[ 26   1  46 -52 -71 -37  49]
Read off the smallest entry.
-71
Read off the entry just right of 26.
1
Read off the entry just left of -71.
-52

Questions about the array below.
1) Read off the last entry of the largest entry's row.
2) Read off the entry directly above 29.
3) Read off the first entry in the row that holds the largest entry.
4) Read off the entry in the top-left corner.
5) Read off the entry directly below -14.
6) Read off the entry just left of the largest entry.
7) Read off the entry just right of 8.
8) Read off the entry in the top-right corner.
[[-25  25   2 -19  -9 -18  23   1  10  -7   1]
 [ -6   9  -2  -4  16   2 -18   9 -12 -12 -28]
 [ 21  28  19 -14  21  28  -8 -20  15 -45 -31]
 [ -9 -10   5  -8  14  11 -29   0 -25 -24  -4]
 [  8   9  -6 -10   6 -36  11   3  17 -15  -8]
 [ 23  -4 -70  34   7  30  29  19   9  -2 -16]]
1) -16
2) 11
3) 23
4) -25
5) -8
6) -70
7) 9
8) 1

Questions about the array below.
1) Report the entry in the top-left corner.
2) Report the entry just left of the largest entry.
3) Report the entry in the bottom-left corner.
4) Report the 2nd entry on the diagonal from the top-right corner.
5) Report the entry directly above the smallest entry.
6) Report the last entry, reading row by row.
7) Report the entry just left of 46.
8) Report the 3rd smallest entry.
[[40 37 56 25 57 66]
 [51 65 83 46 60 63]
 [56 44 42 38 57 87]
 [82 66 19 75 49 77]
 [44 39 75 45 77 24]
 [44 82 56 83 30 28]
 [63 28 39 21 26 58]
 [59 35 68 40 54 55]]
1) 40
2) 57
3) 59
4) 60
5) 42
6) 55
7) 83
8) 24

 15   27  -10  -40  -28   27   10   44   31  -20   -4   -8   -3
  8   -7   -4    7   14   31    8   16  -39   25   45   14    4
-36   16   -4   -7    2   33  -16    3  -37   -2   17   16  -10
-71   30    1  -59  -24   27  -21  -16   19  -70  -12    1  -25
-47   18   -5  -41    0   73  -21    8    3  -25   28   -4    2
-74    0    4  -37   11   23  -28  -22  -21  -54   22   22   -7
-17   22    8  -22  -25  -28   -5  -14   13  -34  -38   -7  -45
  6   -4   21  -11  -15   31   -5    0   35   19  -38  -23    2
-25   -9   -1  -14   14   58  -26   14   19    1   30   11   71
-16    6   -7    2    2   31  -20    5  -42    7  -10   21  -15
-19   21   -3  -21    0   61    0    3  -30    2   33  -10   -6
-42   -5   -1   -2   12   11  -18    1  -34   -8   26   26   -6
-55   29   -2  -51  -23   28  -13    1   14  -62   -5   14  -15
-63   20   -4  -44   -1   40  -25    2  -15  -51   26   17   -6
-10   30   -7  -45  -22   52    4    9    2  -15   23  -14   -7
-74   -3   48  -49    9   17  -25  -87   22  -52   -8   -9   -6
Which number is the bottom entry of the column that holds the largest entry?
Answer: 17
Which number is the second largest entry?
Answer: 71
Which number is the largest entry in the first column?
Answer: 15
The 5th entry, reading row by row -> -28
Which number is the entry directly below the largest entry?
Answer: 23
Which number is the entry in the bottom-right corner?
Answer: -6
Which number is the bottom-left entry?
Answer: -74
Which number is the entry directly above the largest entry?
Answer: 27
Which number is the 4th-last entry, reading row by row?
Answer: -52
The 4th entry, reading row by row -> -40
Which number is the top-right entry?
Answer: -3
Which number is the largest entry in the last row?
Answer: 48
The minimum is -87
The second entry, reading row by row is 27
The entry just left of the smallest entry: -25
Which number is the smallest entry in the last column?
Answer: -45
Which number is the entry directly above the smallest entry?
Answer: 9
The last entry of the largest entry's row: 2
The entry directly below -26: -20
The largest entry in the first row is 44
Which number is the third entry on the main diagonal?
Answer: -4
Which number is the 2nd entry from the end, reading row by row?
Answer: -9
The third entry, reading row by row: -10

[ 21   4  79 -18 -68  78 -23 -20  90  84  -2  10 -51 -46]
Give the entry just left of the smallest entry.
A: -18
Give the largest entry.
A: 90
The entry just left of 78 is -68

Read these off the table that follows.
1) The first entry in reading order?
2) The last entry, reading row by row?
3) The second largest entry?
4) The last entry of the smallest entry's row?
5) The bottom entry of the column that holds the largest entry?
6) The entry just right of the largest entry?
7) The top entry of the column that holds the largest entry?
8) The 3rd largest entry?
[[ -4   0  -7  -2  -5   1 -10   3   7  -5   2  -5  -1  -1]
 [ -3  -5 -12  -2  -5   1   7   3   7  26  -8  -5  -1  -1]
 [-19   0 -12  -2  -5 -18  10 -24 -14 -23   7  -5  38  -1]
 [ -3   0   4  15  -3  35   1   7 -27  17   2  -3   9   2]
 [ -3   0  -4  -2  -5   1  10   3   7   0   2  -5  -1  -1]
 [ 32   0 -12  -2  -5   6  80   3   7  46  -1  36  48 -19]
 [  8   0 -12  -2  -5   1  35   3   7  17   2   8  17  -5]
 [ -3 -17  -7 -12  -5 -11  10   3   7  10   2 -25  -1 -12]
 [ -3   0 -12  -8  -5 -53  10 -18  44 -19   2  -5 -18  -7]
 [-22   0 -14  -2  -6 -21  10 -29 -18 -32   8  -5  49  -1]
 [ -3   0 -12  -2  -5 -26  10  -9  22  -7   2  -5  -4  -1]
 [ -3   0 -12  -2  -5   1  10   3   7   0   2  -5  -1  -1]
 [ -3   0  -7  -2  -5   1  10   3   7   0   2  -5  -1  -1]]
1) -4
2) -1
3) 49
4) -7
5) 10
6) 3
7) -10
8) 48

X =
[[  0   4  12  22 -20 -16]
 [ 11 -17  -6 -29 -16  10]
 [  1  16  30  27 -10  10]
 [-36 -38   4   1   7 -16]
 [-16   9  26 -20  20 -34]
 [ 16   6 -12  17  -5  17]
 [  0 -16  14 -24  -3 -16]
 [-33  22   5 -11   8  32]
 [ 22 -13 -22  18  37 -12]
 [ 15 -27   7  -9  -4  21]]
Find the second largest entry.
Answer: 32
Find the entry directly below the largest entry.
Answer: -4
Find the entry in the top-right corner.
Answer: -16
Find the first entry in reading order.
Answer: 0
Find the smallest entry in the last row.
Answer: -27
The third entry on the main diagonal is 30
Find the entry in the bottom-left corner.
Answer: 15
Find the 5th entry, reading row by row.
Answer: -20
Find the entry just right of 37.
Answer: -12
Find the last entry, reading row by row.
Answer: 21
Find the first entry of the largest entry's row.
Answer: 22
The fourth entry from the end, reading row by row: 7
Find the entry just right of -29.
Answer: -16
The top entry of the column that holds the smallest entry -> 4
The largest entry in the first row is 22
The largest entry -> 37
Find the entry directly below the smallest entry.
Answer: 9
Find the entry directly above the largest entry.
Answer: 8
The entry directly above 26 is 4
Find the entry just left of -38.
Answer: -36
The entry just left of the largest entry: 18
Find the third-last entry, reading row by row.
Answer: -9
The smallest entry -> -38
The third entry on the diagonal from the top-right corner -> 27
The last entry in the row that holds the smallest entry is -16
The entry directly above 14 -> -12
